Below is a small trained network, with its code and all its weights. Each question gives an input and a class and asks what happens when units are switched off, that is, made to give their printed mean instead of their output.

import numpy as np


def w(rows, s, z=0):
    codes = np.array(rows[::2]) - 128.0
    scale = np.full(codes.shape[1], s)
    scale[-1] = z or s
    return codes * scale


def f(y):
    return y / 2 * (1 + np.tanh(0.7978845608 * (y + 0.044715 * y**3)))


def log_softmax(a):
    a = a - a.max(-1, keepdims=True)
    return a - np.log(np.exp(a).sum(-1, keepdims=True))


def net(x, mask):
    res = np.array(x, float).reshape(1, 7) / 4 @ E
    y = f(res @ A[0][:, :-1].T + A[0][:, -1])
    res = res + np.where(mask, y, B[0][:, -1]) @ B[0][:, :-1]
    return log_softmax(res[-1] @ U[:, :-1].T + U[:, -1])


A, B = {}, {}
E = w([
[116,127,87,207,78],'x0',
[104,157,176,126,113],'x1',
[82,142,167,182,143],'x2',
[96,2,120,132,142],'x3',
[184,115,239,83,89],'x4',
[79,94,133,159,32],'x5',
[165,47,135,143,96],'x6',
],0.0099)
A[0] = w([
[133,168,195,117,152,142],'n0',
[184,209,184,115,194,152],'n1',
[126,169,98,139,82,255],'n2',
[2,121,171,155,139,159],'n3',
[187,89,105,91,196,156],'n4',
[85,159,175,75,198,163],'n5',
],0.012,0.0074)
B[0] = w([
[181,117,160,106,54,195],'n0',
[77,170,234,77,123,247],'n1',
[46,170,131,231,60,217],'n2',
[49,69,65,92,229,208],'n3',
[2,13,187,64,128,206],'n4',
[171,156,232,103,87,219],'n5',
],0.0072,0.011)
U = w([
[88,115,141,55,164,93],'0',
[75,120,15,193,148,185],'1',
[143,129,130,174,97,107],'2',
[255,149,61,124,172,1],'3',
[150,162,184,174,96,201],'4',
],0.014,0.0067)

Each question gives the input, the list of numbers given to net, and the class t.
The units are the neurons (one row each of A and B). Each row of codes is followed by its name. A weight is (code - 128) times the scale printed after its matrix; where a second scale follows, it is the last column's (A, B and U).
mask holds one flag per neuron, in row order. A switched-off neuron (its flag False) gives its mean, the last column of its row in B, instead of its output. The means were averaged over made-up inputs and are rounded, as every weight is.
A unit's drop is (log p(t) with every unit on - log p(t) with that unit switched off) / (log p(t) with every unit on - log p(t) with every unit switched off).
The circuit of an input: a set's keep is (log p(t) with only the set's units on - log p(t) with every unit switched off) / (log p(t) with every unit on - log p(t) with every unit switched off). Starting from all 6 units, units are removed one at a time, each time the one whose removal leaves the highest keep (on an exact tie, the one counted first), for as long as the keep stays at least 0.8.
circuit, biggest first: the units of the circuit, biggest drop first
most important unit: the unit with the biggest drop
top k neurons: the k neurons with the biggest drops, biggest first
drop of u: that unit's drop, to one decimal
input [3,2,-1,-7,-7,-3,-5], class 4: most important unit -> n1
input [3,7,5,4,6,7,-6], class 1: top 2 neurons -> [n3, n1]
input [3,4,-4,-3,-2,2,-5], class 1: circuit, biggest first -> [n5, n1]
input [-7,6,-6,-4,-4,1,-3], class 4: circuit, biggest first -> [n3, n5]
input [-2,7,4,-5,-6,4,-5], class 1: top 3 neurons -> [n3, n2, n4]
input [1,-6,-5,7,4,5,-8], class 1: circuit, biggest first -> [n1, n5]
input [-8,8,-6,-1,1,2,-7], class 4: circuit, biggest first -> [n5, n3]
input [5,1,7,6,6,1,6], class 0: top 2 neurons -> [n2, n3]
input [-4,-5,-8,-3,6,6,7], class 2: top 2 neurons -> [n1, n3]
input [0,-4,8,0,8,8,-7], class 0: top 2 neurons -> [n3, n5]
input [8,-6,-1,2,7,6,-2], class 1: top 2 neurons -> [n5, n1]
input [-6,-7,1,1,7,2,-6], class 4: drop of n3 -> 1.2
input [-4,7,-4,-5,-7,-1,-2], class 4: drop of n3 -> 0.1
input [3,2,8,2,4,8,6], class 1: most important unit -> n3
input [-7,-7,8,-8,-5,-6,0], class 4: drop of n1 -> -0.2
